Below are the code and all the weights of a small trained network. Each question names an input and a class and asks about switching units off, where a switched-off unit gives its printed mean instead of its output.

import numpy as np


def w(rows, s, z=0):
    codes = np.array(rows[::2]) - 128.0
    scale = np.full(codes.shape[1], s)
    scale[-1] = z or s
    return codes * scale


def f(y):
    return np.maximum(y, 0)


def log_softmax(a):
    a = a - a.max(-1, keepdims=True)
    return a - np.log(np.exp(a).sum(-1, keepdims=True))


def net(x, mask):
    res = np.array(x, float).reshape(1, 8) / 4 @ E
    y = f(res @ A[0][:, :-1].T + A[0][:, -1])
    res = res + np.where(mask, y, B[0][:, -1]) @ B[0][:, :-1]
    return log_softmax(res[-1] @ U[:, :-1].T + U[:, -1])


A, B = {}, {}
E = w([
[129,129,129,129],'x0',
[84,221,223,186],'x1',
[112,91,223,2],'x2',
[132,133,124,124],'x3',
[128,126,128,127],'x4',
[124,128,127,131],'x5',
[105,103,133,140],'x6',
[240,52,213,196],'x7',
],0.0054)
A[0] = w([
[100,95,145,128,137],'neuron 0',
[184,92,161,148,104],'neuron 1',
[159,77,81,113,152],'neuron 2',
[125,129,92,180,99],'neuron 3',
[123,101,112,140,254],'neuron 4',
[149,127,74,182,112],'neuron 5',
[115,144,113,115,103],'neuron 6',
[220,50,169,170,109],'neuron 7',
[200,193,121,92,128],'neuron 8',
[34,150,40,71,94],'neuron 9',
[162,23,40,70,94],'neuron 10',
[88,191,225,174,94],'neuron 11',
[176,95,158,154,98],'neuron 12',
[125,93,164,61,126],'neuron 13',
[88,132,165,152,139],'neuron 14',
[124,160,111,107,101],'neuron 15',
[118,113,200,45,83],'neuron 16',
[128,137,53,249,89],'neuron 17',
[105,92,180,74,91],'neuron 18',
],0.011,0.0079)
B[0] = w([
[152,129,127,111,146],'neuron 0',
[63,138,120,109,165],'neuron 1',
[156,166,138,182,186],'neuron 2',
[140,82,118,117,157],'neuron 3',
[198,209,205,48,254],'neuron 4',
[155,78,127,109,174],'neuron 5',
[106,125,140,124,138],'neuron 6',
[23,145,142,93,202],'neuron 7',
[161,150,161,105,145],'neuron 8',
[17,132,159,96,214],'neuron 9',
[137,158,72,252,201],'neuron 10',
[144,164,70,227,191],'neuron 11',
[64,127,125,119,159],'neuron 12',
[157,68,124,107,181],'neuron 13',
[153,157,120,153,163],'neuron 14',
[105,127,152,123,141],'neuron 15',
[169,52,100,102,179],'neuron 16',
[155,18,114,96,206],'neuron 17',
[144,57,112,124,164],'neuron 18',
],0.027,0.0078)
U = w([
[12,166,154,103,66],'0',
[180,53,109,108,78],'1',
[144,201,78,254,117],'2',
[148,187,177,111,253],'3',
],0.0059,0.0047)

Each question gives the input, the list of numbers given to net, and the class t.
The units are the neurons (one row each of A and B). Each row of codes is followed by its name. A weight is (code - 128) times the scale printed after its matrix; where a second scale follows, it is the last column's (A, B and U).
mask holds one flag per neuron, in row order. A switched-off neuron (its flag False) gives its mean, the last column of its row in B, instead of its output. The means were averaged over made-up inputs and are rounded, as every weight is.
A unit's drop is (log p(t) with every unit on - log p(t) with that unit switched off) / (log p(t) with every unit on - log p(t) with every unit switched off).
The circuit of an input: a set's keep is (log p(t) with only the set's units on - log p(t) with every unit switched off) / (log p(t) with every unit on - log p(t) with every unit switched off). Starting from the 12 units with the biggest drops (on a tie, the unit counted first), units are removed one at a time, each time the one whose removal leaves the highest keep (on an exact tie, the one counted first), for as long as the keep stays at least 0.8.
circuit, biggest first: the units of the circuit, biggest drop first
most important unit: the unit with the biggest drop
k most important neurons: the k neurons with the biggest drops, biggest first
drop of u: that unit's drop, to one decimal
input [3,4,3,1,-5,-2,2,0], class 2: most important unit	neuron 11
input [-5,5,6,1,2,1,5,1], class 1: 2 most important neurons	(neuron 16; neuron 10)
input [-4,4,-8,5,7,-8,5,-6], class 1: 2 most important neurons	(neuron 17; neuron 7)
input [6,-7,3,-5,2,8,4,-6], class 2: 3 most important neurons	(neuron 10; neuron 7; neuron 2)
input [5,5,5,-6,-1,0,2,-3], class 1: circuit, biggest first	(neuron 16; neuron 7)
input [3,0,6,-3,5,0,4,7], class 0: 2 most important neurons	(neuron 7; neuron 1)
input [-6,-4,2,-8,-1,1,3,5], class 0: 2 most important neurons	(neuron 7; neuron 1)
input [-4,6,5,-4,2,-1,3,-2], class 2: 2 most important neurons	(neuron 11; neuron 17)
input [-4,-4,-5,8,-8,-6,3,6], class 0: 3 most important neurons	(neuron 7; neuron 1; neuron 12)
input [-5,-7,0,-8,4,-2,-4,8], class 0: 2 most important neurons	(neuron 7; neuron 1)
input [-6,6,7,-1,-8,-3,7,-6], class 1: 3 most important neurons	(neuron 16; neuron 18; neuron 7)
input [6,6,-7,-2,-2,-8,-6,7], class 0: drop of neuron 7	2.0
input [0,-6,-2,-6,7,-1,-5,8], class 0: drop of neuron 7	1.2
input [-5,7,3,7,-8,3,-1,3], class 2: circuit, biggest first	(neuron 11)
input [0,1,8,7,0,8,0,-6], class 1: drop of neuron 13	0.3
input [2,-1,3,-6,-2,-7,7,8], class 0: drop of neuron 7	0.4
